77, 73, 124, 87, 86, 113, 97, 90, 105, 88, 82, 113, 87, 109, 102, 97, 94, 97, 78, 111, 115, 89, 106, 91, 91, 78, 108, 98, 86, 115, 111, 100, 123, 96, 86, 95, 95, 120, 89, 96, 128, 86, 88, 89, 118, 99, 106, 78, 96, 95, 96, 95, 114, 79, 137, 103, 88, 105, 101, 112, 105  q502
77, 73, 124, 87, 86, 113, 97, 90, 105, 88, 82, 113, 87, 109, 102, 97, 94, 97, 78, 111, 115, 89, 106, 91, 91, 78, 108, 98, 86, 115, 111, 100, 108, 106, 86, 95, 95, 120, 89, 96, 128, 86, 88, 89, 118, 99, 106, 78, 96, 95, 96, 95, 114, 79, 137, 103, 88, 105, 101, 112, 105  q20
88, 113, 103, 71, 136, 87, 38, 153, 128, 126, 98, 134, 71, 75, 113, 114, 73, 149, 134, 44, 123, 79, 78, 173, 120, 70, 65, 93, 87, 64, 122, 110, 71, 116, 23, 104, 130, 61, 133, 105, 68, 82, 109, 164, 127, 89, 120, 135, 130, 103, 155, 109, 96, 61, 140, 94, 145, 89, 92, 80, 48  q566
79, 119, 103, 84, 124, 98, 51, 155, 121, 117, 90, 126, 52, 65, 107, 120, 52, 151, 139, 45, 140, 103, 70, 167, 97, 69, 82, 94, 93, 69, 117, 102, 73, 120, 19, 115, 113, 54, 139, 109, 60, 84, 134, 91, 118, 99, 103, 77, 96, 95, 96, 95, 114, 78, 136, 103, 88, 53, 101, 111, 104  q337
79, 119, 103, 84, 124, 98, 51, 155, 121, 117, 90, 126, 52, 65, 107, 120, 52, 151, 139, 45, 140, 103, 70, 167, 97, 69, 82, 94, 93, 69, 117, 102, 73, 120, 19, 115, 113, 54, 139, 109, 60, 84, 134, 165, 109, 85, 106, 146, 139, 78, 159, 119, 80, 53, 138, 101, 133, 74, 118, 92, 44  q730
82, 72, 120, 89, 103, 106, 103, 106, 108, 87, 90, 108, 91, 100, 106, 97, 97, 101, 85, 117, 113, 103, 92, 99, 94, 83, 97, 94, 82, 110, 103, 94, 117, 124, 89, 101, 92, 107, 96, 90, 125, 90, 77, 86, 111, 115, 113, 76, 101, 88, 100, 107, 108, 80, 136, 100, 93, 118, 102, 114, 102  q498
88, 113, 88, 71, 136, 87, 38, 153, 128, 126, 98, 134, 71, 75, 113, 114, 73, 149, 134, 44, 123, 97, 78, 173, 120, 70, 65, 93, 87, 64, 122, 110, 71, 116, 23, 104, 130, 61, 133, 105, 68, 82, 109, 164, 127, 89, 120, 135, 130, 103, 155, 109, 96, 61, 140, 94, 145, 89, 92, 80, 48  q403
which: 88, 113, 88, 71, 136, 87, 38, 153, 128, 126, 98, 134, 71, 75, 113, 114, 73, 149, 134, 44, 123, 97, 78, 173, 120, 70, 65, 93, 87, 64, 122, 110, 71, 116, 23, 104, 130, 61, 133, 105, 68, 82, 109, 164, 127, 89, 120, 135, 130, 103, 155, 109, 96, 61, 140, 94, 145, 89, 92, 80, 48 -> q403
which: 79, 119, 103, 84, 124, 98, 51, 155, 121, 117, 90, 126, 52, 65, 107, 120, 52, 151, 139, 45, 140, 103, 70, 167, 97, 69, 82, 94, 93, 69, 117, 102, 73, 120, 19, 115, 113, 54, 139, 109, 60, 84, 134, 91, 118, 99, 103, 77, 96, 95, 96, 95, 114, 78, 136, 103, 88, 53, 101, 111, 104 -> q337

57, 48, 47, 138, 38 = q572
116, 34, 144, 81, 159 = q217
116, 34, 144, 158, 38 = q152
68, 159, 56, 48, 158 = q498
which: 116, 34, 144, 158, 38 -> q152
succ: 47 -> 138
both q152 q572:  -> 38
both q572 q498:  -> 48

